Here is a tiny trained network, its code and every weight. The questions are about switching its units off for an input and a class, where a switched-off unit gives its printed mean instead of its output.

import numpy as np


def w(rows, s, z=0):
    codes = np.array(rows[::2]) - 128.0
    scale = np.full(codes.shape[1], s)
    scale[-1] = z or s
    return codes * scale


def norm(h):
    return h / np.sqrt((h * h).mean(-1, keepdims=True) + 1e-5)


def f(y):
    return y / 2 * (1 + np.tanh(0.7978845608 * (y + 0.044715 * y**3)))


def log_softmax(a):
    a = a - a.max(-1, keepdims=True)
    return a - np.log(np.exp(a).sum(-1, keepdims=True))


def net(x, mask):
    res = np.array(x, float).reshape(1, 7) / 4 @ E
    u = 0
    for l in range(2):
        y = f(norm(res) @ A[l][:, :-1].T + A[l][:, -1])
        res = res + np.where(mask[u : u + 12], y, B[l][:, -1]) @ B[l][:, :-1]
        u += 12
    return log_softmax(norm(res)[-1] @ U[:, :-1].T + U[:, -1])


A, B = {}, {}
E = w([
[161,153,197,125,166,111,53,40,93],'x0',
[127,125,131,128,134,126,127,130,126],'x1',
[124,24,158,73,75,100,73,129,210],'x2',
[126,130,128,130,133,125,128,129,129],'x3',
[70,119,190,59,155,253,130,132,137],'x4',
[129,130,129,127,129,131,126,129,132],'x5',
[130,130,129,127,129,129,128,128,129],'x6',
],0.0037)
A[0] = w([
[192,190,54,238,153,43,151,136,86,121],'L0N0',
[133,81,139,89,98,111,100,133,167,146],'L0N1',
[141,109,157,102,108,107,88,93,140,87],'L0N2',
[153,146,171,122,151,93,46,47,91,185],'L0N3',
[168,119,32,170,65,67,180,213,151,90],'L0N4',
[161,72,104,107,57,39,113,127,152,58],'L0N5',
[121,127,130,131,126,126,126,128,124,128],'L0N6',
[160,177,202,81,153,186,63,81,102,3],'L0N7',
[149,128,151,115,122,142,94,121,136,60],'L0N8',
[156,106,123,133,95,68,105,98,128,85],'L0N9',
[179,53,97,114,37,4,90,121,170,82],'L0N10',
[120,80,174,86,105,152,72,129,186,59],'L0N11',
],0.0038,0.003)
B[0] = w([
[154,93,132,33,32,125,135,84,81,252],'L0N0',
[125,79,124,135,116,96,115,134,157,163],'L0N1',
[145,92,134,109,156,94,120,140,107,135],'L0N2',
[180,137,167,145,143,110,96,83,116,234],'L0N3',
[3,79,136,131,175,126,177,88,120,210],'L0N4',
[120,137,131,170,171,138,125,154,160,166],'L0N5',
[130,130,126,125,130,127,128,127,130,128],'L0N6',
[26,104,140,143,176,119,163,91,104,161],'L0N7',
[110,111,131,115,141,116,138,123,104,111],'L0N8',
[159,137,140,136,147,137,107,159,153,143],'L0N9',
[113,167,133,208,214,134,113,171,186,224],'L0N10',
[138,74,114,91,106,87,132,110,82,153],'L0N11',
],0.0042,0.0034)
A[1] = w([
[124,83,150,87,91,128,108,119,141,86],'L1N0',
[123,183,70,151,95,167,198,176,101,99],'L1N1',
[75,196,163,102,193,227,157,121,90,13],'L1N2',
[108,44,104,104,80,114,126,220,209,104],'L1N3',
[107,130,121,63,92,241,171,253,154,97],'L1N4',
[82,128,66,65,54,116,204,104,83,7],'L1N5',
[84,151,71,124,63,140,219,128,88,49],'L1N6',
[195,207,165,114,180,120,96,41,7,98],'L1N7',
[133,94,139,102,91,109,115,120,133,91],'L1N8',
[85,184,93,157,150,210,187,240,147,4],'L1N9',
[102,187,52,141,77,166,231,165,88,100],'L1N10',
[137,76,68,89,19,90,165,173,138,127],'L1N11',
],0.0042,0.0025)
B[1] = w([
[130,102,117,97,116,147,128,109,107,133],'L1N0',
[145,57,136,80,192,106,68,112,153,164],'L1N1',
[133,166,145,218,224,146,124,130,145,189],'L1N2',
[105,245,100,147,61,193,178,133,81,192],'L1N3',
[249,172,58,92,95,112,67,198,112,210],'L1N4',
[107,128,182,137,184,31,142,147,73,152],'L1N5',
[131,80,183,105,203,73,104,102,105,166],'L1N6',
[105,147,76,152,45,166,195,188,175,253],'L1N7',
[142,128,116,100,125,163,117,111,109,127],'L1N8',
[252,132,45,130,134,114,46,92,163,174],'L1N9',
[143,54,148,85,204,92,73,97,132,197],'L1N10',
[61,160,197,109,157,170,175,175,70,169],'L1N11',
],0.0037,0.004)
U = w([
[92,80,122,84,171,59,180,115,55,254],'0',
[213,135,68,101,203,155,78,161,130,181],'1',
[183,179,98,148,10,108,168,73,87,122],'2',
[88,184,166,186,169,209,172,99,115,119],'3',
[63,118,68,194,115,108,170,185,193,136],'4',
[124,128,97,57,44,196,140,196,124,102],'5',
[184,116,165,188,127,65,64,109,184,86],'6',
[104,55,189,70,103,164,88,55,138,17],'7',
],0.013,0.00069)

Each question gives the input, the list of numbers given to net, and the class t.
The units are the neurons (one row each of A and B). Each row of codes is followed by its name. A weight is (code - 128) times the scale printed after its matrix; where a second scale follows, it is the last column's (A, B and U).
mask holds one flag per neuron, layer by layer. A switched-off neuron (its flag False) gives its mean, the last column of its row in B, instead of its output. The means were averaged over made-up inputs and are rounded, as every weight is.
A unit's drop is (log p(t) with every unit on - log p(t) with that unit switched off) / (log p(t) with every unit on - log p(t) with every unit switched off).
The circuit of an input: a set's keep is (log p(t) with only the set's units on - log p(t) with every unit switched off) / (log p(t) with every unit on - log p(t) with every unit switched off). Starting from the 12 units with the biggest drops (on a tie, the unit counted first), units are removed one at a time, each time the one whose removal leaves the highest keep (on an exact tie, the one counted first), for as long as the keep stays at least 0.8.
units of the circuit, in order: the units of the circuit, biggest drop first
unit that matters most: the unit with the biggest drop
k most important neurons: the k neurons with the biggest drops, biggest first
k most important neurons of layer l: the k neurons of layer l with the biggest drops, biggest first
drop of u: that unit's drop, to one decimal
input [-1,-6,7,-7,0,-4,-7], class 4: 2 most important neurons -> L0N10, L0N0
input [0,-4,-6,-3,7,-7,5], class 1: units of the circuit, in order -> L1N9, L0N4, L1N4
input [-6,-5,-7,-7,0,8,3], class 0: 3 most important neurons of layer 0 -> L0N10, L0N0, L0N4
input [7,-1,-1,0,0,0,3], class 2: most important neuron of layer 1 -> L1N7
input [7,-7,-8,-1,-1,-4,-3], class 2: units of the circuit, in order -> L0N0, L1N7
input [2,-1,0,-5,6,1,-5], class 3: 2 most important neurons -> L0N0, L1N2
input [6,6,-1,-5,5,-3,-4], class 3: units of the circuit, in order -> L0N0, L1N7
input [-4,2,0,2,1,7,-3], class 1: 2 most important neurons -> L0N0, L1N4
input [5,5,-1,-4,2,7,-1], class 3: 2 most important neurons -> L0N0, L0N7
input [8,-1,0,0,7,5,7], class 3: units of the circuit, in order -> L0N0, L1N2
input [3,0,0,6,1,-7,8], class 3: 4 most important neurons -> L0N7, L0N0, L1N4, L1N7
input [0,2,2,7,4,-3,2], class 5: 3 most important neurons of layer 0 -> L0N4, L0N3, L0N0
input [0,6,8,-6,7,-2,0], class 5: 2 most important neurons of layer 1 -> L1N3, L1N10
input [7,-8,-1,-5,0,-8,7], class 2: units of the circuit, in order -> L1N7
input [-8,-7,0,-1,1,-6,6], class 1: 4 most important neurons of layer 1 -> L1N4, L1N9, L1N10, L1N7
input [2,-1,0,7,6,2,-7], class 3: 3 most important neurons -> L0N0, L1N2, L1N10
input [-2,-3,0,6,3,-3,8], class 1: drop of L0N0 -> 0.3
input [-2,2,-1,7,8,5,4], class 1: drop of L1N4 -> 0.2
input [-3,8,7,3,2,4,5], class 5: drop of L1N3 -> 0.2
input [-1,-4,8,1,3,-8,5], class 5: unit that matters most -> L1N3
input [-8,8,-2,0,-8,3,-4], class 0: drop of L0N0 -> 0.2
